Below are the code and all the weights of a small trained network. Each question names an input and a class and asks about switching units off, where a switched-off unit gives its printed mean instead of its output.

import numpy as np


def w(rows, s, z=0):
    codes = np.array(rows[::2]) - 128.0
    scale = np.full(codes.shape[1], s)
    scale[-1] = z or s
    return codes * scale


def f(y):
    return np.maximum(y, 0)


def log_softmax(a):
    a = a - a.max(-1, keepdims=True)
    return a - np.log(np.exp(a).sum(-1, keepdims=True))


def net(x, mask):
    res = np.array(x, float).reshape(1, 6) / 4 @ E
    y = f(res @ A[0][:, :-1].T + A[0][:, -1])
    res = res + np.where(mask, y, B[0][:, -1]) @ B[0][:, :-1]
    return log_softmax(res[-1] @ U[:, :-1].T + U[:, -1])


A, B = {}, {}
E = w([
[117,131,117,136,128,132,121],'x0',
[110,132,110,143,128,133,117],'x1',
[184,122,67,119,152,207,245],'x2',
[196,189,86,49,211,124,56],'x3',
[147,92,173,199,237,174,84],'x4',
[20,114,160,39,164,168,130],'x5',
],0.012)
A[0] = w([
[186,191,55,59,169,216,103,118],'neuron 1',
[43,136,98,32,134,104,151,64],'neuron 2',
[82,11,135,192,58,153,180,106],'neuron 3',
[35,51,168,54,153,217,131,108],'neuron 4',
[129,54,186,173,241,188,100,94],'neuron 5',
[197,243,75,52,197,81,43,110],'neuron 6',
[116,81,171,175,57,177,162,103],'neuron 7',
[107,48,155,176,81,108,173,95],'neuron 8',
[173,147,43,56,184,100,69,85],'neuron 9',
[122,179,71,66,79,44,192,4],'neuron 10',
[160,57,158,227,237,140,84,36],'neuron 11',
[81,151,186,154,139,62,46,149],'neuron 12',
[39,137,163,79,175,215,128,81],'neuron 13',
[191,50,155,55,105,132,107,46],'neuron 14',
[157,151,2,124,127,203,253,102],'neuron 15',
[222,144,84,221,98,116,123,89],'neuron 16',
[173,85,60,109,150,230,226,87],'neuron 17',
[129,173,117,170,178,229,179,141],'neuron 18',
[96,149,214,132,107,49,57,69],'neuron 19',
[226,168,114,210,83,61,112,92],'neuron 20',
[148,65,68,144,190,230,205,83],'neuron 21',
[95,200,24,44,2,44,170,74],'neuron 22',
[228,49,56,238,71,55,115,89],'neuron 23',
[101,130,171,160,123,15,56,128],'neuron 24',
],0.0083,0.0034)
B[0] = w([
[98,148,176,193,159,97,174,208],'neuron 1',
[185,175,90,102,119,188,130,193],'neuron 2',
[70,158,187,200,157,146,182,226],'neuron 3',
[122,243,72,40,140,209,183,209],'neuron 4',
[254,71,56,184,39,205,97,208],'neuron 5',
[41,161,203,237,141,148,176,236],'neuron 6',
[67,134,170,178,130,141,170,196],'neuron 7',
[80,142,191,187,135,157,212,197],'neuron 8',
[66,138,204,186,126,173,158,201],'neuron 9',
[200,85,106,148,92,136,130,195],'neuron 10',
[203,94,78,163,91,161,83,209],'neuron 11',
[111,99,119,96,139,55,56,203],'neuron 12',
[122,144,116,84,103,204,123,193],'neuron 13',
[148,127,148,140,121,121,152,138],'neuron 14',
[75,73,155,71,159,65,71,230],'neuron 15',
[129,187,93,59,139,158,149,200],'neuron 16',
[60,106,158,98,134,20,77,214],'neuron 17',
[115,71,150,74,133,104,112,184],'neuron 18',
[72,97,152,86,141,100,76,198],'neuron 19',
[149,193,80,38,147,155,126,205],'neuron 20',
[100,81,147,85,150,69,61,204],'neuron 21',
[239,11,90,192,69,200,91,250],'neuron 22',
[128,218,83,62,149,157,175,223],'neuron 23',
[76,89,138,66,148,34,87,205],'neuron 24',
],0.0076,0.015)
U = w([
[83,89,131,76,158,32,78,253],'0',
[72,189,175,243,159,137,175,58],'1',
[138,251,65,38,153,179,141,121],'2',
[205,48,78,180,129,165,105,93],'3',
],0.012,0.0012)

Each question gives the input, the list of numbers given to net, and the class t.
The units are the neurons (one row each of A and B). Each row of codes is followed by its name. A weight is (code - 128) times the scale printed after its matrix; where a second scale follows, it is the last column's (A, B and U).
mask holds one flag per neuron, in row order. A switched-off neuron (its flag False) gives its mean, the last column of its row in B, instead of its output. The means were averaged over made-up inputs and are rounded, as every weight is.
A unit's drop is (log p(t) with every unit on - log p(t) with that unit switched off) / (log p(t) with every unit on - log p(t) with every unit switched off).
The circuit of an input: a set's keep is (log p(t) with only the set's units on - log p(t) with every unit switched off) / (log p(t) with every unit on - log p(t) with every unit switched off). Starting from the 12 units with the biggest drops (on a tie, the unit counted first), units are removed one at a time, each time the one whose removal leaves the highest keep (on an exact tie, the one counted first), for as long as the keep stays at least 0.8.
circuit, biggest first: the units of the circuit, biggest drop first
unit that matters most: the unit with the biggest drop
k most important neurons: the k neurons with the biggest drops, biggest first
drop of u: that unit's drop, to one decimal
input [6,2,-5,4,2,-6], class 2: unit that matters most	neuron 20
input [6,-8,3,0,2,-2], class 0: 2 most important neurons	[neuron 22; neuron 4]
input [6,-1,0,-6,-8,-3], class 3: 2 most important neurons	[neuron 22; neuron 6]
input [-6,1,5,-4,4,2], class 0: 3 most important neurons	[neuron 21; neuron 22; neuron 17]
input [-5,-6,4,-4,-4,3], class 0: 2 most important neurons	[neuron 6; neuron 15]
input [2,1,6,-3,-6,5], class 0: 2 most important neurons	[neuron 15; neuron 17]
input [-1,-4,5,7,-6,-6], class 1: 2 most important neurons	[neuron 6; neuron 1]
input [-5,-4,6,3,-7,-3], class 3: 2 most important neurons	[neuron 22; neuron 10]
input [4,7,-5,1,-6,-8], class 2: 2 most important neurons	[neuron 23; neuron 20]
input [5,-6,-4,-4,4,5], class 2: 2 most important neurons	[neuron 4; neuron 22]
input [4,0,0,-7,8,-6], class 3: 2 most important neurons	[neuron 11; neuron 5]
input [-6,2,6,0,8,8], class 2: 4 most important neurons	[neuron 4; neuron 22; neuron 13; neuron 10]
input [7,0,-6,8,0,0], class 1: 2 most important neurons	[neuron 6; neuron 9]
input [1,6,4,-5,7,8], class 2: circuit, biggest first	[neuron 4]
input [5,-6,3,-1,-2,2], class 0: 2 most important neurons	[neuron 5; neuron 23]
input [-5,6,-6,6,7,2], class 3: 2 most important neurons	[neuron 5; neuron 11]
input [-2,-2,-5,0,-2,8], class 2: drop of neuron 4	0.3
input [7,-1,-4,-1,-6,2], class 3: drop of neuron 22	0.6
input [0,2,-1,8,8,-7], class 1: drop of neuron 22	0.7
input [-6,-7,0,-4,-6,-8], class 2: unit that matters most	neuron 23
input [3,-1,-3,7,-1,1], class 1: drop of neuron 22	0.0
